Below is a small trained network, with its code and all its weights. Each question gives an input and a class and asks what happens when units are switched off, that is, made to give their printed mean instead of their output.

import numpy as np


def w(rows, s, z=0):
    codes = np.array(rows[::2]) - 128.0
    scale = np.full(codes.shape[1], s)
    scale[-1] = z or s
    return codes * scale


def f(y):
    return np.maximum(y, 0)


def log_softmax(a):
    a = a - a.max(-1, keepdims=True)
    return a - np.log(np.exp(a).sum(-1, keepdims=True))


def net(x, mask):
    res = np.array(x, float).reshape(1, 5) / 4 @ E
    y = f(res @ A[0][:, :-1].T + A[0][:, -1])
    res = res + np.where(mask, y, B[0][:, -1]) @ B[0][:, :-1]
    return log_softmax(res[-1] @ U[:, :-1].T + U[:, -1])


A, B = {}, {}
E = w([
[128,127,123],'x0',
[2,130,45],'x1',
[78,64,224],'x2',
[130,129,123],'x3',
[151,11,74],'x4',
],0.0089)
A[0] = w([
[87,176,222,129],'N0',
[105,197,164,3],'N1',
[227,127,207,3],'N2',
[104,161,48,123],'N3',
[229,134,142,45],'N4',
[172,31,88,36],'N5',
[97,161,189,98],'N6',
[36,47,241,161],'N7',
[130,5,148,93],'N8',
[30,115,134,47],'N9',
],0.011,0.0055)
B[0] = w([
[127,169,62,195],'N0',
[79,183,86,150],'N1',
[9,98,145,198],'N2',
[107,116,243,191],'N3',
[57,84,172,187],'N4',
[72,215,89,191],'N5',
[117,155,88,165],'N6',
[187,144,172,254],'N7',
[111,227,87,212],'N8',
[89,68,165,184],'N9',
],0.011,0.0096)
U = w([
[41,71,185,8],'0',
[164,134,156,216],'1',
[97,185,28,22],'2',
[142,113,122,214],'3',
[148,113,129,193],'4',
[247,51,106,98],'5',
],0.013,0.012)

Each question gives the input, the list of numbers given to net, and the class t.
The units are the neurons (one row each of A and B). Each row of codes is followed by its name. A weight is (code - 128) times the scale printed after its matrix; where a second scale follows, it is the last column's (A, B and U).
mask holds one flag per neuron, in row order. A switched-off neuron (its flag False) gives its mean, the last column of its row in B, instead of its output. The means were averaged over made-up inputs and are rounded, as every weight is.
A unit's drop is (log p(t) with every unit on - log p(t) with that unit switched off) / (log p(t) with every unit on - log p(t) with every unit switched off).
The circuit of an input: a set's keep is (log p(t) with only the set's units on - log p(t) with every unit switched off) / (log p(t) with every unit on - log p(t) with every unit switched off). Starting from all 10 units, units are removed one at a time, each time the one whose removal leaves the highest keep (on an exact tie, the one counted first), for as long as the keep stays at least 0.8.
units of the circuit, in order: the units of the circuit, biggest drop first
most important unit: the unit with the biggest drop
k most important neurons: the k neurons with the biggest drops, biggest first
drop of u: that unit's drop, to one decimal
input [2,3,7,5,8], class 2: units of the circuit, in order	[N8]
input [-8,-8,-5,-6,1], class 0: 2 most important neurons	[N2 N4]
input [-1,4,-8,-2,4], class 1: 2 most important neurons	[N3 N2]
input [-3,-1,0,6,7], class 2: units of the circuit, in order	[N5 N8]
input [-4,1,-8,-6,-6], class 1: 3 most important neurons	[N3 N8 N5]
input [0,-7,7,8,-8], class 2: 2 most important neurons	[N0 N6]
input [2,3,5,2,2], class 1: units of the circuit, in order	[N7 N2]
input [2,-6,6,-2,-8], class 2: 3 most important neurons	[N0 N6 N1]
input [1,-2,7,4,8], class 2: 3 most important neurons	[N8 N5 N3]
input [0,-7,3,2,8], class 2: units of the circuit, in order	[N8 N5]
input [-4,-5,2,-2,-8], class 2: units of the circuit, in order	[N0 N1]
input [7,-8,-1,-5,-8], class 0: 3 most important neurons	[N2 N4 N8]
input [-7,3,-2,6,8], class 2: 2 most important neurons	[N5 N8]
input [-2,3,8,-6,-4], class 1: most important unit	N7
input [7,7,-2,5,-6], class 0: 3 most important neurons	[N3 N9 N8]
input [-6,-8,-4,-5,8], class 0: 3 most important neurons	[N4 N2 N0]
input [8,-8,-8,0,8], class 0: 3 most important neurons	[N4 N2 N0]
input [7,3,-7,7,-2], class 1: 2 most important neurons	[N3 N2]
input [7,8,-2,6,6], class 0: 2 most important neurons	[N3 N9]
input [8,8,-5,7,5], class 0: most important unit	N3
input [-2,3,8,3,5], class 1: drop of N2	0.1
input [-3,3,5,-8,5], class 4: drop of N7	0.3
input [-2,7,8,4,5], class 1: drop of N4	0.1
input [-7,-1,-3,0,7], class 2: drop of N1	0.0
